Here is a tiny trained network, its code and every weight. The questions are about switching its units off for an input and a target symbol, where a switched-off unit gives its printed mean instead of its output.

import numpy as np


def w(rows, s, z=0):
    codes = np.array(rows[::2]) - 128.0
    scale = np.full(codes.shape[1], s)
    scale[-1] = z or s
    return codes * scale


def f(y):
    return y / 2 * (1 + np.tanh(0.7978845608 * (y + 0.044715 * y**3)))


def softmax(a):
    e = np.exp(a - a.max(-1, keepdims=True))
    return e / e.sum(-1, keepdims=True)


def log_softmax(a):
    a = a - a.max(-1, keepdims=True)
    return a - np.log(np.exp(a).sum(-1, keepdims=True))


def net(x, mask):
    ids = ['ΠΦβμξψ'.index(c) for c in x.split()]
    T = len(ids)
    res = E[ids] + P[:T]
    u = 0
    for l in range(2):
        r = res
        for j in range(3):
            rows = slice(2 * j, 2 * j + 2)
            q, k, v = (r @ M[l][rows].T for M in (Q, K, V))
            z = softmax(np.where(np.tri(T) > 0, q @ k.T / 2**0.5, -1e9)) @ v
            o = O[l][rows]
            res = res + np.where(mask[u + j], z, o[:, -1]) @ o[:, :-1]
        u += 3
        y = f(res @ A[l][:, :-1].T + A[l][:, -1])
        res = res + np.where(mask[u : u + 16], y, B[l][:, -1]) @ B[l][:, :-1]
        u += 16
    return log_softmax(res[-1] @ U[:, :-1].T + U[:, -1])


Q, K, V, O, A, B = {}, {}, {}, {}, {}, {}
E = w([
[143,168,103,108,68,38,151],'Π',
[182,120,130,63,252,75,157],'Φ',
[135,141,61,41,145,136,101],'β',
[32,113,119,182,142,104,135],'μ',
[146,187,171,178,143,138,169],'ξ',
[7,82,118,90,87,136,130],'ψ',
],0.021)
P = w([
[137,163,1,177,32,81,31],'0',
[88,126,117,118,151,90,82],'1',
[109,104,148,103,127,140,127],'2',
[137,77,156,95,98,180,173],'3',
[159,85,158,63,92,177,196],'4',
[149,154,83,124,128,148,176],'5',
[128,136,73,140,108,175,152],'6',
],0.0077)
Q[0] = w([
[113,100,57,53,117,92,217],'0.h1',
[70,184,181,117,206,133,143],'0.h1',
[2,105,113,153,170,158,146],'0.h2',
[91,86,114,94,103,72,162],'0.h2',
[186,129,168,148,99,216,216],'0.h3',
[122,182,231,171,178,117,116],'0.h3',
],0.0088)
K[0] = w([
[1,62,130,194,148,120,144],'0.h1',
[123,123,148,98,101,117,165],'0.h1',
[179,221,160,50,116,139,176],'0.h2',
[114,121,150,142,133,175,159],'0.h2',
[107,79,88,146,167,85,178],'0.h3',
[75,130,95,134,150,158,93],'0.h3',
],0.01)
V[0] = w([
[175,115,114,215,179,207,176],'0.h1',
[229,191,147,85,200,128,121],'0.h1',
[153,68,104,10,118,159,117],'0.h2',
[84,66,103,55,133,51,144],'0.h2',
[113,154,118,2,78,200,126],'0.h3',
[32,183,15,235,156,167,120],'0.h3',
],0.0057)
O[0] = w([
[182,64,167,113,208,120,180,30],'0.h1',
[34,127,8,123,150,135,138,1],'0.h1',
[138,162,149,138,183,114,1,109],'0.h2',
[174,130,235,150,89,50,66,223],'0.h2',
[253,14,86,116,107,184,16,132],'0.h3',
[67,134,111,131,69,245,113,139],'0.h3',
],0.0059,0.0071)
A[0] = w([
[107,181,125,71,45,114,113,81],'0.n1',
[123,85,113,135,139,153,180,50],'0.n2',
[138,153,175,139,104,227,135,72],'0.n3',
[2,143,210,145,123,25,71,124],'0.n4',
[135,184,147,152,148,85,145,56],'0.n5',
[146,217,109,122,134,71,142,86],'0.n6',
[142,127,120,150,166,142,163,72],'0.n7',
[149,167,199,96,114,174,116,78],'0.n8',
[120,140,146,91,56,172,143,76],'0.n9',
[76,125,157,119,174,101,59,124],'0.n10',
[165,62,98,154,238,56,116,124],'0.n11',
[77,128,163,73,218,133,154,218],'0.n12',
[140,129,195,115,97,73,46,3],'0.n13',
[114,101,8,116,91,103,149,72],'0.n14',
[192,88,91,105,110,144,127,114],'0.n15',
[170,153,151,161,194,181,163,99],'0.n16',
],0.0088,0.0032)
B[0] = w([
[47,143,80,171,157,126,163,232],'0.n1',
[74,106,198,209,149,126,87,118],'0.n2',
[91,84,90,113,149,98,67,128],'0.n3',
[142,124,194,163,78,163,73,249],'0.n4',
[93,140,136,115,140,115,76,157],'0.n5',
[73,145,149,117,80,78,52,207],'0.n6',
[85,190,89,117,165,133,84,120],'0.n7',
[99,186,52,177,170,75,98,140],'0.n8',
[121,120,105,133,159,90,116,156],'0.n9',
[146,117,139,188,122,114,192,151],'0.n10',
[175,254,128,159,95,137,106,150],'0.n11',
[96,156,102,159,68,184,152,149],'0.n12',
[80,120,120,193,191,103,83,199],'0.n13',
[86,153,107,147,103,150,114,156],'0.n14',
[89,138,102,102,86,121,103,144],'0.n15',
[52,150,94,137,114,75,118,130],'0.n16',
],0.0078,0.011)
Q[1] = w([
[161,57,109,153,139,98,115],'1.h1',
[137,93,95,21,177,62,175],'1.h1',
[162,101,63,136,254,138,159],'1.h2',
[122,141,119,117,92,62,174],'1.h2',
[133,162,151,71,110,217,144],'1.h3',
[146,103,104,129,49,150,75],'1.h3',
],0.0087)
K[1] = w([
[9,218,174,21,255,102,89],'1.h1',
[112,161,156,159,111,222,89],'1.h1',
[56,160,80,224,82,63,36],'1.h2',
[118,96,190,130,65,121,202],'1.h2',
[57,83,66,144,126,157,122],'1.h3',
[204,126,201,197,126,21,172],'1.h3',
],0.0059)
V[1] = w([
[124,36,139,181,64,81,181],'1.h1',
[196,122,254,126,130,241,129],'1.h1',
[143,219,186,162,212,38,190],'1.h2',
[145,205,5,80,58,134,76],'1.h2',
[53,96,184,183,94,243,133],'1.h3',
[163,155,192,110,126,164,165],'1.h3',
],0.006)
O[1] = w([
[213,183,31,165,99,59,171,156],'1.h1',
[132,243,85,118,137,255,10,2],'1.h1',
[130,140,219,195,144,178,238,140],'1.h2',
[134,104,210,25,195,181,95,187],'1.h2',
[218,171,83,90,175,200,103,136],'1.h3',
[108,146,148,81,107,202,82,75],'1.h3',
],0.0057,0.014)
A[1] = w([
[169,1,106,159,142,126,208,103],'1.n1',
[102,39,119,130,64,163,91,78],'1.n2',
[167,173,109,102,133,229,67,18],'1.n3',
[174,179,181,123,125,177,118,187],'1.n4',
[151,107,87,119,96,111,244,74],'1.n5',
[105,86,137,134,145,227,119,78],'1.n6',
[96,128,159,65,107,157,177,119],'1.n7',
[57,208,63,117,95,179,102,130],'1.n8',
[79,57,115,133,140,229,110,77],'1.n9',
[145,59,119,97,185,203,70,36],'1.n10',
[181,97,150,181,197,80,172,61],'1.n11',
[109,18,112,91,206,138,133,2],'1.n12',
[150,151,68,184,40,50,142,144],'1.n13',
[196,169,99,194,113,122,123,109],'1.n14',
[102,20,204,148,153,134,112,77],'1.n15',
[234,150,104,182,183,163,138,46],'1.n16',
],0.0083,0.0031)
B[1] = w([
[62,124,167,146,208,130,144,153],'1.n1',
[175,134,120,127,248,106,168,149],'1.n2',
[163,91,147,190,126,52,174,138],'1.n3',
[109,134,151,124,23,129,82,140],'1.n4',
[158,183,81,141,170,169,84,161],'1.n5',
[43,67,91,156,119,117,133,131],'1.n6',
[117,219,139,187,176,186,74,131],'1.n7',
[164,22,140,162,93,75,141,142],'1.n8',
[90,69,107,135,138,98,90,134],'1.n9',
[155,152,96,149,35,193,82,133],'1.n10',
[100,180,159,106,159,96,115,161],'1.n11',
[131,112,160,184,106,136,253,137],'1.n12',
[178,156,198,159,83,77,150,251],'1.n13',
[69,111,205,108,88,199,100,152],'1.n14',
[96,113,127,70,103,188,83,185],'1.n15',
[67,221,226,151,144,126,174,135],'1.n16',
],0.0059,0.022)
U = w([
[183,84,250,84,116,76,248,114],'Π',
[36,234,221,59,58,184,121,74],'Φ',
[197,97,210,12,103,121,74,254],'β',
[168,122,173,162,19,186,143,148],'μ',
[2,251,69,197,140,139,124,167],'ξ',
[123,191,154,199,183,111,20,38],'ψ',
],0.0059,0.0039)

Each question gives the input, a string of symbols that net reads in full, and the target symbol t.
The units are the heads (2 rows each of Q, K, V and O) and the neurons (one row each of A and B). Each row of codes is followed by its name. A weight is (code - 128) times the scale printed after its matrix; where a second scale follows, it is the last column's (O, A, B and U).
mask holds one flag per unit, layer by layer, with each layer's heads first. A switched-off unit (its flag False) gives its mean, the last column of its rows in O or B, instead of its output. The means were averaged over made-up inputs and are rounded, as every weight is.
A unit's drop is (log p(t) with every unit on - log p(t) with that unit switched off) / (log p(t) with every unit on - log p(t) with every unit switched off).
The circuit of an input: a set's keep is (log p(t) with only the set's units on - log p(t) with every unit switched off) / (log p(t) with every unit on - log p(t) with every unit switched off). Starting from the 12 units with the biggest drops (on a tie, the unit counted first), units are removed one at a time, each time the one whose removal leaves the highest keep (on an exact tie, the one counted first), for as long as the keep stays at least 0.8.
units of the circuit, in order: the units of the circuit, biggest drop first
top k neurons: the k neurons with the biggest drops, biggest first
top k neurons in layer l: the k neurons of layer l with the biggest drops, biggest first
which heads matter: for each layer, one digit per head in row order, 1 if its drop is at least 0.15 and else 0, layers parted by /
input ψ Π Π Φ Φ Φ Π, target Φ: top neuron : (0.n4)
input Φ Π Π, target Φ: which heads matter : 100 / 010
input Π μ μ, target Π: units of the circuit, in order : (1.h1 0.n1)
input Π β ξ μ, target ξ: units of the circuit, in order : (0.h2 1.n13)
input μ μ μ μ, target μ: which heads matter : 000 / 100
input Π Φ Π β μ, target β: which heads matter : 010 / 010
input Φ β Π Π, target β: which heads matter : 111 / 010
input Φ μ Π μ Π Φ, target μ: top 2 neurons : (1.n8 0.n4)
input ξ Π Φ, target ξ: units of the circuit, in order : (0.n12 1.n13 0.h1)
input Π ξ μ ψ, target ξ: which heads matter : 010 / 000
input ψ Π β, target ψ: which heads matter : 110 / 000
input ψ Π Φ, target ψ: which heads matter : 111 / 100
input Π Φ μ μ Π β, target μ: which heads matter : 010 / 110
input ξ Π β, target ξ: top 2 neurons : (0.n4 1.n13)
input Π μ ψ, target Π: which heads matter : 000 / 100
input μ Π ξ, target ξ: which heads matter : 001 / 000
input Π ψ β Π, target ψ: units of the circuit, in order : (0.h2 0.n13 0.h1)
input Π Π Π Π Π β, target Π: top 3 neurons : (0.n4 0.n1 1.n12)
input Π Π Π μ μ Π μ, target Π: units of the circuit, in order : (0.n1 1.h1)
input Π Π Π Φ μ, target Φ: top 3 neurons in layer 0 : (0.n4 0.n11 0.n14)
input ψ Φ μ ξ ξ, target ξ: which heads matter : 000 / 000
input Π μ Π μ Φ μ, target Φ: top 3 neurons : (0.n4 1.n15 1.n13)
input μ ξ Π Π Π ψ Φ, target Φ: top 2 neurons in layer 1 : (1.n16 1.n14)
input μ μ ψ Π, target μ: top 2 neurons : (0.n4 0.n6)
input Φ μ μ μ μ μ μ, target μ: top 2 neurons : (0.n6 0.n1)
input Π μ ξ μ μ, target ξ: which heads matter : 010 / 000
